[ -12 -110   -8   19 -105]
Find the entry just left of 19.
A: -8
The minimum is -110

grid =
17	-4	10	11	3	2	34	3	23	19	8	21	24	20
16	-2	-3	36	18	-4	11	0	16	35	11	17	11	15
27	-24	-20	13	11	-24	38	-6	8	32	-3	29	15	3
8	-16	-3	43	4	-1	25	-24	17	10	11	34	42	13
19	-15	-15	28	11	-32	28	0	11	43	7	14	12	15
16	-5	6	16	3	11	23	2	23	35	9	23	12	24
7	-18	-15	10	12	-14	27	-11	19	12	5	22	36	23
25	2	16	6	8	-3	25	20	21	32	3	20	10	18
13	-15	-5	11	5	4	24	-10	12	10	3	33	28	10
29	-9	-6	23	14	-31	26	12	7	42	2	17	4	4
16	-20	-15	1	10	-33	26	2	0	7	-5	26	29	3
17	-25	-20	9	5	-43	36	-3	1	18	-2	23	28	5
30	-13	7	20	1	-30	27	12	6	33	-2	31	15	2
23	-21	-18	24	9	-39	35	-4	1	28	2	22	19	0
27	15	25	28	15	-11	22	24	22	33	12	7	10	15
Counting starts at 1.
What is the bottom-right entry?
A: 15
What is the bottom entry of the column that holds the smallest entry?
A: -11
The top-right entry is 20
The entry directly above the smallest entry -> -33
The entry in row 1 and column 2: -4
The entry at row 1, column 3: 10
The entry at row 1, column 1 is 17
What is the entry in the bottom-left corner?
A: 27
What is the entry in row 2 and column 3?
A: -3
What is the entry in row 2 and column 1?
A: 16
What is the entry just left of the smallest entry?
A: 5
What is the entry at row 3, column 1?
A: 27
What is the entry in row 2 and column 2?
A: -2
The entry directly below the smallest entry is -30
The entry at row 3, column 3: -20
What is the top entry of the column that holds the smallest entry?
A: 2

-0.77  -0.56  -1.84   0.75  -0.81  -2.68  -0.34  -0.74  -0.56  -0.33  -0.72
-0.76  -0.52  -1.92   0.95  -0.84  -1.22  -0.17  -0.78  -0.99  -0.84  -0.68
-0.72  -0.60  -1.96   0.56  -0.83  -2.41   0.05  -0.80  -1.36  -0.61  -0.74
-0.49  -0.91   0.02  -1.84  -0.49  -1.00  -0.07  -0.98  -0.54  -1.44  -0.12
-0.57   0.12  -1.92   0.44  -0.96  -1.59   0.38  -0.73  -0.85  -0.63  -0.53
-0.46  -0.59  -0.16  -1.78  -0.35  -1.24  -0.30  -0.69  -0.48  -1.52  -0.12
-0.59  -1.05   0.00  -0.14  -0.73   2.12  -0.78  -0.74  -0.29  -0.16  -0.52
-0.68  -0.19  -0.17  -1.64  -0.62  -0.71  -0.21  -0.58  -0.91  -1.62   0.08
-0.76  -0.37  -0.07  -0.14  -0.43   1.97  -0.58  -0.58  -0.72  -0.12  -0.74
-0.55  -0.58  -0.61   0.05  -0.54   1.73  -0.70  -0.43  -0.88  -0.19  -0.73
Indices start at 1.
The top-right entry: -0.72
The entry just left of -0.34: -2.68
What is the entry at row 2, column 1? -0.76
The entry in row 3 and column 2 -> -0.60
What is the entry just right of -0.21? -0.58
The bottom-right entry: -0.73
What is the entry just left of the smallest entry? -0.81
What is the entry in the top-left corner? -0.77
What is the bottom entry of the column that holds the smallest entry? 1.73
The entry directly above -0.55 -> -0.76
What is the entry just right of -1.96? 0.56
What is the entry at row 2, column 2? -0.52
What is the entry in the bottom-left corner? -0.55
What is the entry just right of 0.00? -0.14
The largest entry -> 2.12
What is the entry at row 3, column 1? -0.72
What is the entry in row 1 and column 3? -1.84
What is the entry directly above -0.80? -0.78
What is the entry at row 1, column 2? -0.56
The entry just right of the largest entry: -0.78
What is the entry just right of the smallest entry? -0.34
What is the entry directly above -0.83? -0.84
What is the entry directly below the smallest entry? -1.22
What is the entry just left of 0.56? -1.96
What is the entry directly above the largest entry? -1.24
What is the entry just left of 0.38? -1.59

Questions about the row below.
1) Report the entry just right of 4264.
2) Report the entry just left of 4264.
[5039 3355 3358 4264 2782 6005 7879 3868 8724]
1) 2782
2) 3358

arr = array([9571, 9578, 9867, 9725, 1936, 1982, 9678, 9455])
Report the entry just left of 9578.
9571
The largest entry: 9867
The entry just right of the smallest entry: 1982
Report the entry just right of 1982.
9678
